Look-ups in named tables: a row name and a column name give one cell, copied from the table.

dut
columns: gififo, gozola
posude: [222, 167]
febedus: [10, 105]
dod: [193, 82]
ked: [209, 125]
fuda: [67, 33]
lediv: [155, 126]
zize: [172, 110]
ninuzu: [67, 108]

What is the gififo of ninuzu in dut? 67
What is the gififo of zize in dut? 172
What is the gififo of lediv in dut? 155
What is the gififo of dod in dut? 193
What is the gififo of fuda in dut? 67
What is the gozola of ked in dut? 125
What is the gozola of lediv in dut? 126
What is the gozola of febedus in dut? 105
What is the gozola of posude in dut? 167
What is the gififo of febedus in dut? 10
What is the gozola of dod in dut? 82

romak:
|  | zotipu | bedu | merib | laviz | vug | mude | dezi | nadupe | nimipu | ren |
|---|---|---|---|---|---|---|---|---|---|---|
| kat | 61.1 | 35.6 | 42.1 | 34.6 | 44.4 | 41.7 | 33.5 | 30.2 | 48.6 | 56.3 |
| doso | 45.9 | 31.6 | 36.6 | 32.3 | 35.3 | 28.3 | 41.0 | 27.4 | 38.7 | 47.5 |
| dod | 50.5 | 20.8 | 58.7 | 18.3 | 37.8 | 44.2 | 33.3 | 41.0 | 47.2 | 81.6 |
| dil | 57.2 | 13.5 | 27.7 | 13.0 | 42.7 | 32.3 | 42.4 | 43.2 | 42.9 | 35.4 |
| zek | 45.7 | 47.8 | 43.4 | 48.2 | 36.9 | 31.4 | 44.6 | 41.7 | 39.9 | 60.6 |
| rorusom | 52.7 | 38.9 | 24.2 | 37.9 | 40.5 | 32.1 | 36.9 | 47.0 | 43.2 | 30.6 |
| beku | 50.4 | 37.0 | 33.7 | 34.5 | 39.4 | 39.3 | 34.2 | 16.0 | 45.6 | 43.7 |

nimipu of zek is 39.9
bedu of doso is 31.6
nadupe of dod is 41.0
laviz of rorusom is 37.9
merib of beku is 33.7
mude of doso is 28.3
bedu of kat is 35.6
mude of dil is 32.3
ren of rorusom is 30.6
merib of kat is 42.1
zotipu of zek is 45.7
vug of zek is 36.9
Which row has the largest nadupe? rorusom

getaroz
|  | gevapun | rurunet | gegez | lirus |
|---|---|---|---|---|
| keruvep | 91 | 136 | 97 | 48 |
| puzazog | 100 | 124 | 57 | 222 |
| dur | 67 | 35 | 200 | 180 |
| beno | 82 | 96 | 21 | 101 |
| sizurep | 162 | 111 | 113 | 116 |
| lasedos | 25 | 46 | 185 | 152 |
| vofo | 11 | 58 | 170 | 127 |
| gab | 29 | 48 | 91 | 85 |
| vir | 133 | 71 | 66 | 48 |
| ligit | 60 | 99 | 167 | 98 |
| nol | 88 | 56 | 199 | 143 |
| bavi | 70 | 30 | 109 | 55 |

What is the rurunet of bavi in getaroz? 30
What is the lirus of nol in getaroz? 143
What is the gevapun of gab in getaroz? 29
What is the gegez of vir in getaroz? 66
What is the gevapun of vofo in getaroz? 11
What is the rurunet of sizurep in getaroz? 111
What is the gevapun of lasedos in getaroz? 25
What is the lirus of ligit in getaroz? 98
What is the rurunet of dur in getaroz? 35
What is the lirus of vir in getaroz? 48
What is the gevapun of beno in getaroz? 82
Row with the largest gevapun: sizurep

ramam:
	zufeb	pubo	soviz	dumomok	pel	tuvik	numat	mepo	ses
zim	513	510	445	653	567	539	598	331	464
mivas	649	476	351	383	596	556	431	595	454
pidedi	711	580	457	454	624	259	571	618	425
kozunam	434	221	575	538	657	778	486	532	407
tiru	455	624	594	603	437	416	414	290	503
bupuf	593	478	369	656	429	574	552	460	453
kesulo	509	473	483	759	533	280	285	480	407
zores	412	344	652	618	513	637	584	459	444
dunusuf	569	392	650	451	304	820	525	541	449

zores, soviz -> 652
dunusuf, pubo -> 392
zores, mepo -> 459
zim, tuvik -> 539
pidedi, tuvik -> 259
kesulo, pel -> 533
zim, mepo -> 331
tiru, soviz -> 594
dunusuf, soviz -> 650
dunusuf, pel -> 304
pidedi, mepo -> 618
zim, numat -> 598
mivas, mepo -> 595
tiru, ses -> 503
tiru, pubo -> 624
tiru, zufeb -> 455

laz =
|  | kun | pugo | mebope |
|---|---|---|---|
| vesa | -3095 | -5379 | -593 |
| fut | 52 | 6223 | 660 |
| tutolus | -1972 | 6342 | -1001 |
| pozi | 5257 | -1001 | -2257 |
| pigak | 4103 | 3175 | 2028 |
| zorim | -1001 | 5998 | -1001 |
| nen | 5298 | -2936 | -1985 |
| fis | 2575 | -4937 | -6409 |
| magum | -4981 | -1001 | -937 |
| vuk | 5259 | -2800 | -1727 |
| genuset | -6463 | -4674 | 2144 |
| ruf | -7117 | -4020 | 2192 |
| kene | 3387 | 4202 | 1732 |

vuk, kun: 5259
fis, kun: 2575
magum, mebope: -937
kene, kun: 3387
fut, kun: 52
pozi, pugo: -1001
genuset, mebope: 2144
fis, pugo: -4937
kene, mebope: 1732
tutolus, kun: -1972
pigak, pugo: 3175
tutolus, mebope: -1001
kene, pugo: 4202
nen, pugo: -2936
tutolus, pugo: 6342
nen, mebope: -1985
vesa, kun: -3095
ruf, mebope: 2192
pozi, mebope: -2257
Row with the largest kun: nen

Table zupasa
fields: mugot, zug, dut, vabuf
beno: [193, 199, 180, 150]
zezano: [254, 223, 183, 183]
vuzele: [107, 235, 192, 190]
fepev: [229, 163, 186, 170]
rekefo: [217, 31, 177, 76]
taga: [193, 247, 178, 170]
num: [34, 139, 192, 130]
dasa: [156, 151, 185, 143]
gud: [205, 199, 194, 197]

What is the zug of taga in zupasa? 247
What is the vabuf of num in zupasa? 130
What is the dut of taga in zupasa? 178
What is the dut of zezano in zupasa? 183
What is the dut of num in zupasa? 192
What is the dut of gud in zupasa? 194
What is the dut of dasa in zupasa? 185

Table disep
        karomu    dubo   giker    gote
zati     -2111   58484   59361    5206
vimig    48746  -40291   21850   38314
tubiti   35790  -46216    6882   32991
tem       5920   47510   51922   12383
lanad    -8327  -52306  -50420  -13870
fam       6781  -71884  -66768   -1579
pigab    21194   22222   47167   24942

karomu of lanad is -8327
giker of pigab is 47167
dubo of fam is -71884
giker of tubiti is 6882
karomu of vimig is 48746
gote of tem is 12383

Table kegado
         sen  gorifek  pabod  zifis  samat  lita  bape
tep      238       57     77    171     72   119   168
sutupi   238       80    120    100     72    56   168
kefog    238       57     42    171     72   119   141
bil      238       57     77    171     72   119   168
lekuvel  238       57     77     88     72   119   154
fadusot  238       57     77    171     72   109   168
nodokan  238       57     77    137     72   119   131
fuv      238       57     77    171     72   119   168
gomuki   238       57     77    171     72   119   168
gapizek  237       57     19    171     72   119   159
von      238       87    109    138     72    58   168
tegiv    238       69    120     89     72    62   168
pusuta   238       57     73    171     72   119   168

What is the gorifek of nodokan in kegado? 57
What is the pabod of von in kegado? 109
What is the gorifek of von in kegado? 87
What is the pabod of gapizek in kegado? 19
What is the bape of nodokan in kegado? 131
What is the sen of gapizek in kegado? 237

rataz.tsv
	ran	faleba	sipi	puf	lufi	vepugi
lamavi	0.364	0.732	-1.115	3.806	-2.609	1.553
dolore	0.252	-5.290	0.438	4.294	-3.029	4.026
pusekel	-1.548	1.944	-0.563	-1.887	5.039	-2.317
rut	-0.049	1.613	-0.028	-0.117	1.534	-0.465
batutup	-0.528	3.561	0.142	0.181	1.533	-1.058
gep	-2.911	0.235	-0.721	-2.492	6.266	-3.087
taruz	-0.470	3.258	0.698	0.474	-0.480	-1.053
benukad	-1.506	-0.945	2.801	0.578	-2.200	-0.244
fopus	-0.747	0.049	-0.541	-1.236	3.421	-1.128
rap	-2.094	2.771	3.104	-0.961	-1.486	-2.602
kag	0.491	0.712	-0.434	1.642	-0.443	0.851

gep, puf -> -2.492
fopus, ran -> -0.747
gep, sipi -> -0.721
batutup, lufi -> 1.533
batutup, vepugi -> -1.058
rap, lufi -> -1.486
lamavi, sipi -> -1.115
taruz, vepugi -> -1.053
kag, faleba -> 0.712
gep, faleba -> 0.235

